[[114 129 115 125 137 119 130 125]
 [116 123 109 133 140 126 143 132]
 [141 130 158 140 112 128 116 127]
 [113 125 110 132 140 122 137 131]]
=>
[[125 114 129 115 125 137 119 130]
 [132 116 123 109 133 140 126 143]
 [127 141 130 158 140 112 128 116]
 [131 113 125 110 132 140 122 137]]

[[123 124 127 141 111 143 126]
 [127 138 123 114 125 137 133]
 [151 125 116 115 132 136 136]]
=>
[[126 123 124 127 141 111 143]
 [133 127 138 123 114 125 137]
 [136 151 125 116 115 132 136]]

[[125 117 129 120 113 125 110]
 [127 125 127 126 123 125 134]
 [136 146 130 139 144 113 151]
 [117 103 128 116 128 124 142]
 [122 108 127 115 130 125 143]]
=>
[[110 125 117 129 120 113 125]
 [134 127 125 127 126 123 125]
 [151 136 146 130 139 144 113]
 [142 117 103 128 116 128 124]
 [143 122 108 127 115 130 125]]

[[124 135 123 136 141 135]
 [123 142 120 135 152 143]
 [127 129 128 130 130 127]
 [123 140 122 134 148 139]
 [109 137 141 139 120 135]
 [131 117 147 115 131 133]
 [106 146 154 143 119 138]]
=>
[[135 124 135 123 136 141]
 [143 123 142 120 135 152]
 [127 127 129 128 130 130]
 [139 123 140 122 134 148]
 [135 109 137 141 139 120]
 [133 131 117 147 115 131]
 [138 106 146 154 143 119]]

[[134 140 126 136 122 133 119]
 [128 128 126 128 117 111 116]
 [129 132 125 130 115 140 112]
 [122 114 125 117 137 137 145]
 [124 121 125 122 111 141 107]
 [129 126 127 126 131 129 132]
 [123 119 125 120 121 143 120]
 [120 108 125 112 131 129 136]]
=>
[[119 134 140 126 136 122 133]
 [116 128 128 126 128 117 111]
 [112 129 132 125 130 115 140]
 [145 122 114 125 117 137 137]
 [107 124 121 125 122 111 141]
 [132 129 126 127 126 131 129]
 [120 123 119 125 120 121 143]
 [136 120 108 125 112 131 129]]

[[131 125 122 121 119 134 127 130 125 110 136 128 116 125]
 [135 130  99 129 125 135 123 128 123 143 141 132 140 130]
 [142 137 124 137 128 121 120 120 131 131 135 123 133 119]
 [144 126 140 126 133 121 132 127 122 135 138 125 140 123]]
=>
[[125 131 125 122 121 119 134 127 130 125 110 136 128 116]
 [130 135 130  99 129 125 135 123 128 123 143 141 132 140]
 [119 142 137 124 137 128 121 120 120 131 131 135 123 133]
 [123 144 126 140 126 133 121 132 127 122 135 138 125 140]]

[[115 127 122]
 [128 129 143]
 [134 115 121]
 [113 136 134]
 [152 127 138]
 [121 127 147]]
=>
[[122 115 127]
 [143 128 129]
 [121 134 115]
 [134 113 136]
 [138 152 127]
 [147 121 127]]

[[123 126 142 142 137 121 120]
 [128 139 123 125 140 144 132]
 [143 137 121 139 138 125 133]
 [110 128 131 128 145 127 126]
 [130 123 142 131 145 121 126]
 [127 127 131 147 138 117 129]
 [130 145 114 135 127 125 120]
 [133 137 129 129 149 133 130]
 [128 142 116 119 130 123 116]
 [134 128 117 126 142 120 142]]
=>
[[120 123 126 142 142 137 121]
 [132 128 139 123 125 140 144]
 [133 143 137 121 139 138 125]
 [126 110 128 131 128 145 127]
 [126 130 123 142 131 145 121]
 [129 127 127 131 147 138 117]
 [120 130 145 114 135 127 125]
 [130 133 137 129 129 149 133]
 [116 128 142 116 119 130 123]
 [142 134 128 117 126 142 120]]

[[108 149 140 121]
 [103 131 142 126]
 [113 120 119 123]
 [147 115 130 118]
 [139 123 130 158]]
=>
[[121 108 149 140]
 [126 103 131 142]
 [123 113 120 119]
 [118 147 115 130]
 [158 139 123 130]]
---
[[120 120 135 118 109 103]
 [137 125 133 126 120 124]
 [132 140 143 134 111 135]
 [118 126 108 129 115 127]
 [125 119 124 120 155 121]
 [121 129 136 126 120 126]
 [136 141 110 135 119 123]
 [124 144 118 145 130 135]
 [110 133 140 141 134 135]]
=>
[[103 120 120 135 118 109]
 [124 137 125 133 126 120]
 [135 132 140 143 134 111]
 [127 118 126 108 129 115]
 [121 125 119 124 120 155]
 [126 121 129 136 126 120]
 [123 136 141 110 135 119]
 [135 124 144 118 145 130]
 [135 110 133 140 141 134]]

[[133 114 118 131 126 120 130 120 127]
 [126 125 138 114 136 125 115 123 143]
 [155 114 120 131 125 134 138 107 136]
 [121 116 135 128 123 136 135 119 136]
 [124 133 119 131 129 119 128 138 115]
 [127 125 116 114 122 119 131 115 130]]
=>
[[127 133 114 118 131 126 120 130 120]
 [143 126 125 138 114 136 125 115 123]
 [136 155 114 120 131 125 134 138 107]
 [136 121 116 135 128 123 136 135 119]
 [115 124 133 119 131 129 119 128 138]
 [130 127 125 116 114 122 119 131 115]]

[[144 129 157 135 129 142 145 109 128 137 153 141 127]
 [121 112 137 126 122 139 117 151 125 119 132 128 126]
 [118 127 135 126 123 138 114 146 125 117 130 127 128]]
=>
[[127 144 129 157 135 129 142 145 109 128 137 153 141]
 [126 121 112 137 126 122 139 117 151 125 119 132 128]
 [128 118 127 135 126 123 138 114 146 125 117 130 127]]

[[132 127]
 [143 140]
 [103 117]]
=>
[[127 132]
 [140 143]
 [117 103]]

[[134 118 132 126 132 127 133 127 126 128 116 130 120 129]
 [132 108 128 134 140 132 128 127 122 130  98 134 131 125]
 [132 127 129 120 132 132 122 142 126 118 130 127 133 131]
 [108 111 131 104 131 123 123 130 123 134 136 122 120 131]]
=>
[[129 134 118 132 126 132 127 133 127 126 128 116 130 120]
 [125 132 108 128 134 140 132 128 127 122 130  98 134 131]
 [131 132 127 129 120 132 132 122 142 126 118 130 127 133]
 [131 108 111 131 104 131 123 123 130 123 134 136 122 120]]

[[134  98 149]
 [131 126 126]
 [137 137 141]]
=>
[[149 134  98]
 [126 131 126]
 [141 137 137]]

[[118 128 144 129 130 125 128 127 106 128 129]
 [124 128 129 128 140 128 128 125 128 128 107]
 [125 128 129 125 129 129 128 129 127 129 128]
 [127 128 130 128 128 128 128 127 127 128 125]
 [127 128 128 128 128 128 128 128 127 128 127]
 [128 128 128 128 127 128 128 128 129 128 129]]
=>
[[129 118 128 144 129 130 125 128 127 106 128]
 [107 124 128 129 128 140 128 128 125 128 128]
 [128 125 128 129 125 129 129 128 129 127 129]
 [125 127 128 130 128 128 128 128 127 127 128]
 [127 127 128 128 128 128 128 128 128 127 128]
 [129 128 128 128 128 127 128 128 128 129 128]]
---
[[132 127 141 135 135]
 [127 141 124 107 148]
 [133 120 130 123 126]
 [128 140 124 122 126]]
=>
[[141 124]
 [120 130]]

[[143 110 105 125]
 [114 130 125 128]
 [119 129 127 129]
 [119 131 127 132]]
=>
[[130 125]
 [129 127]]

[[121 133 124]
 [118 134 144]
 [127 142 150]]
=>
[[134 144]
 [142 150]]

[[104 132 153]
 [125 121 143]
 [103 139 142]
 [122 123 145]]
=>
[[121 143]
 [139 142]]

[[114 104 118]
 [134 125 129]
 [115 130 128]]
=>
[[125 129]
 [130 128]]

[[136 134 119 129]
 [122 116 107 135]
 [115 121 109 103]
 [119 144 136 110]]
=>
[[116 107]
 [121 109]]

[[138 110 104 153 142]
 [112 153 122 130 139]
 [149 141 114 119 142]
 [129 136 104 145 123]
 [148 136 126 152 117]]
=>
[[153 122]
 [141 114]]
